Below are the code and all the weights of a small trained network. Each question names an input and a class and asks about switching units off, where a switched-off unit gives its printed mean instead of its output.

import numpy as np


def w(rows, s, z=0):
    codes = np.array(rows[::2]) - 128.0
    scale = np.full(codes.shape[1], s)
    scale[-1] = z or s
    return codes * scale


def norm(h):
    return h / np.sqrt((h * h).mean(-1, keepdims=True) + 1e-5)


def f(y):
    return y / 2 * (1 + np.tanh(0.7978845608 * (y + 0.044715 * y**3)))


def log_softmax(a):
    a = a - a.max(-1, keepdims=True)
    return a - np.log(np.exp(a).sum(-1, keepdims=True))


def net(x, mask):
    res = np.array(x, float).reshape(1, 8) / 4 @ E
    u = 0
    for l in range(2):
        y = f(norm(res) @ A[l][:, :-1].T + A[l][:, -1])
        res = res + np.where(mask[u : u + 5], y, B[l][:, -1]) @ B[l][:, :-1]
        u += 5
    return log_softmax(norm(res)[-1] @ U[:, :-1].T + U[:, -1])


A, B = {}, {}
E = w([
[142,136,134,134,145,122,106,131,131,133,136],'x0',
[164,106,91,121,133,13,177,156,176,114,160],'x1',
[179,94,165,253,103,115,149,106,83,154,95],'x2',
[147,138,141,118,113,132,139,130,123,131,118],'x3',
[193,65,94,130,67,203,141,189,82,121,189],'x4',
[134,129,131,118,140,111,106,140,91,122,130],'x5',
[128,115,160,102,130,109,124,138,128,150,132],'x6',
[105,103,137,138,121,107,85,121,125,117,153],'x7',
],0.013)
A[0] = w([
[187,117,76,176,71,2,167,108,148,139,154,126],'L0N0',
[211,29,34,94,57,144,151,201,108,151,224,1],'L0N1',
[116,204,97,118,125,34,151,117,171,111,157,52],'L0N2',
[145,90,132,228,94,58,168,140,120,180,110,64],'L0N3',
[115,146,160,192,109,83,133,77,144,154,59,103],'L0N4',
],0.0084,0.005)
B[0] = w([
[75,161,64,64,108,119,98,124,172,150,115,247],'L0N0',
[110,5,157,207,161,126,174,105,143,153,166,254],'L0N1',
[93,109,157,88,252,130,173,87,138,61,188,190],'L0N2',
[128,196,104,114,37,210,87,105,86,169,102,214],'L0N3',
[130,96,187,139,209,88,115,117,146,82,130,199],'L0N4',
],0.011,0.008)
A[1] = w([
[135,150,194,143,185,55,97,136,138,1,145,3],'L1N0',
[135,114,193,213,159,125,82,70,84,157,38,72],'L1N1',
[18,224,87,29,159,62,80,78,198,136,83,201],'L1N2',
[121,91,78,46,109,135,168,200,145,120,227,105],'L1N3',
[101,98,101,147,39,229,93,162,83,198,170,227],'L1N4',
],0.0095,0.0039)
B[1] = w([
[112,128,92,126,156,158,191,144,167,162,197,157],'L1N0',
[75,112,165,202,157,64,162,68,153,109,47,174],'L1N1',
[197,110,135,108,38,255,98,153,32,133,152,253],'L1N2',
[99,154,84,74,198,29,150,134,170,105,120,180],'L1N3',
[162,154,106,40,80,150,92,173,120,143,173,212],'L1N4',
],0.014,0.017)
U = w([
[226,163,189,185,53,225,63,133,7,150,100,52],'0',
[180,211,35,62,117,148,73,188,132,181,176,79],'1',
[88,84,133,212,254,21,170,49,187,72,131,254],'2',
],0.0098,0.0047)

Each question gives the input, the list of numbers given to net, and the class t.
The units are the neurons (one row each of A and B). Each row of codes is followed by its name. A weight is (code - 128) times the scale printed after its matrix; where a second scale follows, it is the last column's (A, B and U).
mask holds one flag per neuron, layer by layer. A switched-off neuron (its flag False) gives its mean, the last column of its row in B, instead of its output. The means were averaged over made-up inputs and are rounded, as every weight is.
A unit's drop is (log p(t) with every unit on - log p(t) with that unit switched off) / (log p(t) with every unit on - log p(t) with every unit switched off).
The circuit of an input: a set's keep is (log p(t) with only the set's units on - log p(t) with every unit switched off) / (log p(t) with every unit on - log p(t) with every unit switched off). Starting from all 10 units, units are removed one at a time, each time the one whose removal leaves the highest keep (on an exact tie, the one counted first), for as long as the keep stays at least 0.8.
circuit, biggest first: the units of the circuit, biggest drop first
most important unit: the unit with the biggest drop
k most important neurons: the k neurons with the biggest drops, biggest first
top k neurons in layer l: the k neurons of layer l with the biggest drops, biggest first
drop of u: that unit's drop, to one decimal
input [-6,-3,4,6,-1,1,5,-5], class 2: circuit, biggest first : [L1N2]
input [4,1,-8,1,3,6,6,5], class 2: circuit, biggest first : [L0N0, L1N2, L0N3, L1N4]
input [1,6,-6,-2,8,3,8,8], class 2: circuit, biggest first : [L1N2, L0N1]
input [-8,5,4,3,4,-8,6,-2], class 1: circuit, biggest first : [L1N2, L0N3]
input [7,2,7,-1,6,8,-6,1], class 1: circuit, biggest first : [L1N4, L1N2]
input [3,6,8,4,1,-7,8,-3], class 1: circuit, biggest first : [L0N3, L1N2]
input [-1,-5,0,-1,3,-1,3,6], class 1: 3 most important neurons : [L1N4, L1N2, L0N4]
input [-6,3,6,7,6,-5,8,3], class 1: circuit, biggest first : [L1N4, L1N2]
input [-4,1,2,-5,-6,-6,8,-3], class 0: 2 most important neurons : [L1N2, L0N1]
input [-6,4,4,5,1,-1,2,-4], class 1: top 3 neurons in layer 0 : [L0N0, L0N1, L0N2]
input [-2,-8,-2,6,7,5,4,4], class 1: 2 most important neurons : [L1N4, L1N2]
input [-7,2,-7,-3,2,3,-5,-6], class 2: 2 most important neurons : [L0N0, L1N2]
input [-3,4,4,-3,2,-6,-1,8], class 1: 4 most important neurons : [L0N0, L1N2, L0N1, L1N4]
input [-2,-5,-6,-7,-8,1,-3,6], class 0: circuit, biggest first : [L1N2]
input [5,7,1,-1,-6,-6,1,4], class 0: top 2 neurons in layer 1 : [L1N2, L1N3]
input [0,7,3,5,-8,8,-6,-6], class 0: top 3 neurons in layer 1 : [L1N2, L1N3, L1N4]
input [1,4,2,0,-4,7,-4,4], class 0: top 2 neurons in layer 0 : [L0N3, L0N0]
input [-8,3,6,-6,6,-4,-6,-6], class 1: 3 most important neurons : [L1N2, L1N4, L0N0]
input [7,8,3,-2,-8,-7,-2,5], class 0: top 2 neurons in layer 1 : [L1N2, L1N3]
input [-8,-1,2,-2,-3,3,-7,-4], class 2: most important unit : L0N0
input [-8,-1,3,8,-5,2,-7,-3], class 2: top 2 neurons in layer 0 : [L0N0, L0N4]
input [-6,8,1,-8,-5,7,-4,4], class 0: top 3 neurons in layer 1 : [L1N2, L1N4, L1N3]
input [3,6,1,-2,-4,3,7,8], class 0: top 3 neurons in layer 0 : [L0N1, L0N0, L0N3]
input [-1,5,1,-6,-4,5,8,3], class 0: drop of L0N2 : -0.1
input [-4,8,-1,-2,7,-6,-7,5], class 2: drop of L1N2 : 0.4
input [5,-5,-1,-1,7,-8,6,-8], class 1: drop of L1N2 : 0.6
input [-1,-7,-2,-8,5,5,-3,0], class 1: drop of L1N2 : 0.4
